Below are the code and all the weights of a small trained network. Each question names an input and a target symbol and asks about switching units off, where a switched-off unit gives its printed mean instead of its output.

import numpy as np


def w(rows, s, z=0):
    codes = np.array(rows[::2]) - 128.0
    scale = np.full(codes.shape[1], s)
    scale[-1] = z or s
    return codes * scale


def norm(h):
    return h / np.sqrt((h * h).mean(-1, keepdims=True) + 1e-5)


def softmax(a):
    e = np.exp(a - a.max(-1, keepdims=True))
    return e / e.sum(-1, keepdims=True)


def log_softmax(a):
    a = a - a.max(-1, keepdims=True)
    return a - np.log(np.exp(a).sum(-1, keepdims=True))


def net(x, mask):
    ids = ['αβγεζηθμξπσφψω'.index(c) for c in x.split()]
    T = len(ids)
    res = E[ids] + P[:T]
    u = 0
    for l in range(2):
        r = norm(res)
        for j in range(3):
            rows = slice(3 * j, 3 * j + 3)
            q, k, v = (r @ M[l][rows].T for M in (Q, K, V))
            z = softmax(np.where(np.tri(T) > 0, q @ k.T / 3**0.5, -1e9)) @ v
            o = O[l][rows]
            res = res + np.where(mask[u + j], z, o[:, -1]) @ o[:, :-1]
        u += 3
    return log_softmax(norm(res)[-1] @ U[:, :-1].T + U[:, -1])


Q, K, V, O = {}, {}, {}, {}
E = w([
[144,86,158,116,175,175,176],'α',
[138,169,116,149,130,118,185],'β',
[80,20,194,54,175,198,229],'γ',
[169,116,122,171,96,152,162],'ε',
[154,192,123,132,217,97,71],'ζ',
[152,99,219,84,238,160,85],'η',
[119,160,45,114,118,120,108],'θ',
[100,126,137,124,125,101,109],'μ',
[84,115,146,105,193,153,66],'ξ',
[195,46,183,213,116,181,220],'π',
[134,110,153,107,146,27,212],'σ',
[55,108,73,79,176,4,104],'φ',
[66,137,116,123,70,209,174],'ψ',
[173,103,122,50,89,154,32],'ω',
],0.016)
P = w([
[144,150,121,196,135,75,83],'0',
[121,210,54,109,147,171,223],'1',
[142,254,186,101,112,139,115],'2',
[108,192,50,97,144,167,177],'3',
[120,189,192,93,100,133,114],'4',
[95,153,64,77,150,167,167],'5',
[138,177,209,90,119,156,120],'6',
],0.015)
Q[0] = w([
[104,122,177,130,30,189,160],'L0H1',
[100,158,200,123,90,95,77],'L0H1',
[151,29,93,228,111,125,142],'L0H1',
[122,135,255,169,22,58,48],'L0H2',
[189,225,221,84,177,166,162],'L0H2',
[133,192,169,76,132,81,159],'L0H2',
[155,77,2,163,195,171,101],'L0H3',
[112,57,144,124,165,116,103],'L0H3',
[127,95,151,95,151,155,178],'L0H3',
],0.0087)
K[0] = w([
[111,128,117,78,133,151,159],'L0H1',
[176,101,145,80,97,143,142],'L0H1',
[166,136,93,169,139,178,146],'L0H1',
[120,169,130,10,127,134,178],'L0H2',
[100,130,137,75,161,61,134],'L0H2',
[81,123,140,70,138,102,92],'L0H2',
[145,140,102,220,207,36,166],'L0H3',
[207,124,160,106,178,168,177],'L0H3',
[77,137,102,135,122,125,140],'L0H3',
],0.011)
V[0] = w([
[88,84,175,218,136,142,112],'L0H1',
[113,172,184,130,61,38,91],'L0H1',
[119,79,83,199,119,110,76],'L0H1',
[114,2,70,91,57,107,165],'L0H2',
[9,141,111,124,156,120,159],'L0H2',
[99,148,70,19,210,199,22],'L0H2',
[196,118,153,93,128,43,100],'L0H3',
[108,91,84,76,51,199,82],'L0H3',
[99,154,143,115,113,78,73],'L0H3',
],0.0086)
O[0] = w([
[56,91,104,184,42,192,74,92],'L0H1',
[95,133,181,126,110,167,200,160],'L0H1',
[44,22,75,50,129,128,131,87],'L0H1',
[90,74,159,104,236,123,155,2],'L0H2',
[59,123,101,180,43,116,203,127],'L0H2',
[92,91,65,172,186,187,105,147],'L0H2',
[191,65,153,66,160,149,157,143],'L0H3',
[173,151,158,148,73,110,2,75],'L0H3',
[114,68,194,95,108,186,133,145],'L0H3',
],0.0077,0.0088)
Q[1] = w([
[222,136,48,16,183,161,209],'L1H1',
[216,148,148,159,128,62,93],'L1H1',
[49,151,43,66,160,44,242],'L1H1',
[195,67,23,70,172,83,202],'L1H2',
[85,157,83,68,101,201,255],'L1H2',
[102,133,59,49,182,147,122],'L1H2',
[164,146,158,124,73,146,43],'L1H3',
[79,142,223,163,111,14,119],'L1H3',
[207,89,23,39,168,97,88],'L1H3',
],0.0071)
K[1] = w([
[68,18,70,127,66,157,159],'L1H1',
[187,136,179,39,131,155,135],'L1H1',
[46,90,141,180,114,69,171],'L1H1',
[136,113,148,163,254,73,235],'L1H2',
[98,94,98,161,163,99,107],'L1H2',
[123,107,65,204,102,65,190],'L1H2',
[150,159,152,175,103,154,189],'L1H3',
[98,240,150,130,45,164,146],'L1H3',
[170,121,138,85,132,238,74],'L1H3',
],0.0092)
V[1] = w([
[82,68,128,155,129,95,29],'L1H1',
[146,125,117,194,254,145,112],'L1H1',
[115,115,45,220,153,99,219],'L1H1',
[125,157,155,171,64,38,119],'L1H2',
[210,96,75,38,131,150,108],'L1H2',
[100,144,33,116,76,115,62],'L1H2',
[57,190,27,14,116,76,142],'L1H3',
[141,200,145,153,145,180,117],'L1H3',
[140,181,121,109,203,59,125],'L1H3',
],0.011)
O[1] = w([
[93,184,164,165,106,93,110,2],'L1H1',
[155,160,59,155,187,80,156,95],'L1H1',
[146,86,110,179,141,92,152,174],'L1H1',
[178,123,115,143,92,116,188,85],'L1H2',
[173,83,143,61,140,130,63,164],'L1H2',
[187,7,125,176,76,147,111,115],'L1H2',
[54,76,102,104,108,64,51,199],'L1H3',
[138,174,109,133,24,145,122,171],'L1H3',
[158,66,143,137,122,50,98,160],'L1H3',
],0.012,0.0079)
U = w([
[131,73,113,76,77,120,192,2],'α',
[92,119,132,196,45,106,125,171],'β',
[187,100,77,158,138,44,108,166],'γ',
[112,173,89,122,212,132,92,109],'ε',
[158,26,44,101,101,152,107,44],'ζ',
[75,60,108,149,181,127,149,105],'η',
[62,69,172,163,128,44,85,248],'θ',
[139,113,192,98,93,114,52,168],'μ',
[107,109,109,84,124,98,198,43],'ξ',
[179,119,117,183,160,177,183,146],'π',
[64,110,76,196,120,186,104,123],'σ',
[174,131,201,107,130,1,164,128],'φ',
[90,157,120,193,158,61,148,147],'ψ',
[59,114,143,124,106,171,158,101],'ω',
],0.0096,0.0032)

Each question gives the input, a string of symbols that net reads in full, and the target symbol t.
The units are the heads (3 rows each of Q, K, V and O). Each row of codes is followed by its name. A weight is (code - 128) times the scale printed after its matrix; where a second scale follows, it is the last column's (O and U).
mask holds one flag per head, layer by layer. A switched-off head (its flag False) gives its mean, the last column of its rows in O, instead of its output. The means were averaged over made-up inputs and are rounded, as every weight is.
A unit's drop is (log p(t) with every unit on - log p(t) with that unit switched off) / (log p(t) with every unit on - log p(t) with every unit switched off).
The circuit of an input: a set's keep is (log p(t) with only the set's units on - log p(t) with every unit switched off) / (log p(t) with every unit on - log p(t) with every unit switched off). Starting from all 6 units, units are removed one at a time, each time the one whose removal leaves the highest keep (on an exact tie, the one counted first), for as long as the keep stays at least 0.8.
units of the circuit, in order: the units of the circuit, biggest drop first
unit that matters most: the unit with the biggest drop
which heads matter: for each layer, one digit per head in row order, 1 if its drop is at least 0.15 and else 0, layers parted by /
input φ η σ ω π ω γ, target μ: units of the circuit, in order => L0H3
input ζ γ η, target ε: units of the circuit, in order => L0H3; L1H1
input ω ζ φ π β ω, target ε: which heads matter => 010 / 010
input α ζ η ω, target γ: units of the circuit, in order => L0H3; L0H1; L1H1
input ζ ω ζ ζ, target ζ: units of the circuit, in order => L0H2; L1H2
input η ψ π ω, target π: which heads matter => 001 / 001
input α ζ π ζ ε ζ, target γ: units of the circuit, in order => L0H3; L0H1; L1H1; L0H2
input γ α ξ ω, target ψ: which heads matter => 011 / 110
input γ σ ζ β, target ψ: units of the circuit, in order => L1H1; L0H1
input η ω ξ η, target π: which heads matter => 110 / 001
input ε ω ε η, target μ: units of the circuit, in order => L0H2; L1H1; L0H1
input ω β β ψ, target ε: units of the circuit, in order => L0H2; L0H1; L1H1
input ω ε ζ ω, target ε: units of the circuit, in order => L0H2; L1H1
input ζ γ ξ β, target ζ: units of the circuit, in order => L0H2; L0H1; L1H2; L0H3
input ω π π θ, target ε: units of the circuit, in order => L0H2; L1H2
input ω ζ β ζ σ π, target ε: which heads matter => 110 / 010
input η φ ε θ, target π: units of the circuit, in order => L1H3
input π ψ β β, target φ: which heads matter => 010 / 000
input α σ φ ω, target γ: which heads matter => 111 / 100
input ζ ξ θ ψ, target ζ: which heads matter => 111 / 110
input θ ζ ζ π ω ε, target θ: unit that matters most => L0H1
input ζ ζ ζ β φ φ ε, target θ: which heads matter => 010 / 001
input ω φ ζ π ζ ε, target ε: which heads matter => 110 / 010
input α ε θ η ζ ζ, target γ: which heads matter => 111 / 100
